Here is a tiny trained network, its code and every weight. The questions are about switching its units off for an input and a class, where a switched-off unit gives its printed mean instead of its output.

import numpy as np


def w(rows, s, z=0):
    codes = np.array(rows[::2]) - 128.0
    scale = np.full(codes.shape[1], s)
    scale[-1] = z or s
    return codes * scale


def norm(h):
    return h / np.sqrt((h * h).mean(-1, keepdims=True) + 1e-5)


def f(y):
    return np.maximum(y, 0)


def log_softmax(a):
    a = a - a.max(-1, keepdims=True)
    return a - np.log(np.exp(a).sum(-1, keepdims=True))


def net(x, mask):
    res = np.array(x, float).reshape(1, 8) / 4 @ E
    u = 0
    for l in range(3):
        y = f(norm(res) @ A[l][:, :-1].T + A[l][:, -1])
        res = res + np.where(mask[u : u + 5], y, B[l][:, -1]) @ B[l][:, :-1]
        u += 5
    return log_softmax(norm(res)[-1] @ U[:, :-1].T + U[:, -1])


A, B = {}, {}
E = w([
[104,95,183,105,139,255,103,96,109,122],'x0',
[147,76,83,253,104,127,155,114,37,83],'x1',
[65,139,122,89,111,85,54,151,65,83],'x2',
[174,136,122,190,89,51,136,99,130,96],'x3',
[127,48,195,167,124,147,1,179,104,126],'x4',
[51,139,104,110,212,231,206,68,105,19],'x5',
[233,6,115,129,152,154,92,193,183,37],'x6',
[118,204,67,134,31,223,132,219,99,71],'x7',
],0.0093)
A[0] = w([
[156,53,234,133,148,139,51,106,120,164,44],'L0N1',
[133,109,71,175,84,140,193,86,107,92,64],'L0N2',
[194,132,109,186,84,178,190,58,114,206,63],'L0N3',
[153,48,182,158,71,255,135,171,58,95,20],'L0N4',
[146,195,92,151,31,140,143,145,93,84,2],'L0N5',
],0.0083,0.0057)
B[0] = w([
[138,30,145,113,121,76,161,141,117,159,239],'L0N1',
[76,116,189,138,172,119,86,127,155,64,236],'L0N2',
[114,135,107,83,153,67,82,152,78,39,231],'L0N3',
[135,164,2,124,104,165,51,148,191,126,252],'L0N4',
[210,91,243,109,196,101,185,244,64,155,233],'L0N5',
],0.0097,0.004)
A[1] = w([
[136,204,137,47,167,130,198,138,188,192,112],'L1N1',
[166,11,152,111,201,74,116,71,167,163,63],'L1N2',
[23,194,190,103,153,102,188,65,78,182,166],'L1N3',
[171,152,69,226,168,109,246,128,110,30,91],'L1N4',
[90,121,86,90,172,187,190,99,115,103,3],'L1N5',
],0.011,0.0043)
B[1] = w([
[214,155,101,127,83,173,166,109,151,141,211],'L1N1',
[149,81,204,154,145,103,143,225,39,166,217],'L1N2',
[96,172,7,162,139,201,24,109,135,75,246],'L1N3',
[76,86,197,86,173,64,64,84,95,77,226],'L1N4',
[151,228,104,205,126,145,98,62,142,90,179],'L1N5',
],0.012,0.011)
A[2] = w([
[104,167,155,145,141,134,171,72,104,87,35],'L2N1',
[91,176,147,143,148,134,144,29,112,157,2],'L2N2',
[93,87,172,145,164,248,140,124,131,171,21],'L2N3',
[119,153,133,118,133,88,144,163,126,177,18],'L2N4',
[125,150,82,180,79,35,121,112,93,140,180],'L2N5',
],0.013,0.0029)
B[2] = w([
[42,66,48,71,177,130,37,243,138,141,223],'L2N1',
[98,131,88,197,201,255,124,191,218,54,209],'L2N2',
[229,250,132,157,37,128,182,211,126,171,200],'L2N3',
[133,198,124,96,129,127,122,54,120,82,172],'L2N4',
[75,184,133,70,81,137,232,177,120,215,254],'L2N5',
],0.0089,0.0049)
U = w([
[192,155,138,130,75,124,199,118,166,176,5],'0',
[84,135,85,126,138,161,36,112,165,64,175],'1',
[110,59,227,115,144,6,111,153,98,124,228],'2',
],0.015,0.0016)

Each question gives the input, the list of numbers given to net, and the class t.
The units are the neurons (one row each of A and B). Each row of codes is followed by its name. A weight is (code - 128) times the scale printed after its matrix; where a second scale follows, it is the last column's (A, B and U).
mask holds one flag per neuron, layer by layer. A switched-off neuron (its flag False) gives its mean, the last column of its row in B, instead of its output. The means were averaged over made-up inputs and are rounded, as every weight is.
A unit's drop is (log p(t) with every unit on - log p(t) with that unit switched off) / (log p(t) with every unit on - log p(t) with every unit switched off).
The circuit of an input: a set's keep is (log p(t) with only the set's units on - log p(t) with every unit switched off) / (log p(t) with every unit on - log p(t) with every unit switched off). Starting from the 12 units with the biggest drops (on a tie, the unit counted first), units are removed one at a time, each time the one whose removal leaves the highest keep (on an exact tie, the one counted first), for as long as the keep stays at least 0.8.
circuit, biggest first: the units of the circuit, biggest drop first
top k neurons: the k neurons with the biggest drops, biggest first
top k neurons in layer l: the k neurons of layer l with the biggest drops, biggest first
drop when u is switched off: that unit's drop, to one decimal
input [-2,0,-3,-4,-3,7,7,-4], class 2: top neuron	L1N2
input [-8,-3,6,-7,-4,2,3,-6], class 0: circuit, biggest first	L1N1, L1N4, L0N3
input [3,-6,1,0,2,1,-1,-3], class 0: top 2 neurons in layer 2	L2N3, L2N1
input [7,-6,2,0,-3,-1,3,8], class 0: circuit, biggest first	L1N3, L1N4
input [2,7,-1,6,-1,-4,-7,-5], class 1: top 3 neurons	L1N3, L0N1, L0N5
input [-5,8,8,-1,0,-7,-5,7], class 0: top 2 neurons	L2N5, L1N4
input [5,-7,3,8,5,-2,4,3], class 2: top 2 neurons	L0N1, L1N3
input [-5,-4,-7,-8,8,-3,4,4], class 2: top 2 neurons	L1N3, L0N1
input [6,-6,0,-2,3,3,-1,-5], class 0: circuit, biggest first	L2N3, L1N4
input [-7,-1,7,1,-3,-5,-8,-6], class 0: top 2 neurons	L2N5, L1N4
input [5,0,-8,3,-2,-5,-8,-8], class 1: top 2 neurons	L1N3, L0N3
input [2,8,7,7,3,-3,-8,6], class 2: top 2 neurons	L0N5, L1N1
input [-1,-1,-5,-8,-8,-1,5,4], class 0: top 2 neurons in layer 1	L1N1, L1N3
input [4,-7,1,-8,6,8,3,-8], class 2: circuit, biggest first	L1N2
input [4,8,-2,-1,-5,-6,3,8], class 2: top 2 neurons	L0N5, L1N3
input [-7,3,-6,1,-5,1,-5,4], class 1: top 2 neurons	L1N2, L1N3
input [-8,-5,3,-7,8,8,8,-2], class 2: drop when L1N3 is switched off	0.1
input [-8,-7,-7,-6,2,2,7,-1], class 0: drop when L1N4 is switched off	0.2
input [0,-6,-3,-8,-1,1,1,8], class 0: drop when L1N3 is switched off	0.2
input [-8,4,3,-4,7,5,8,-1], class 2: circuit, biggest first	L1N3
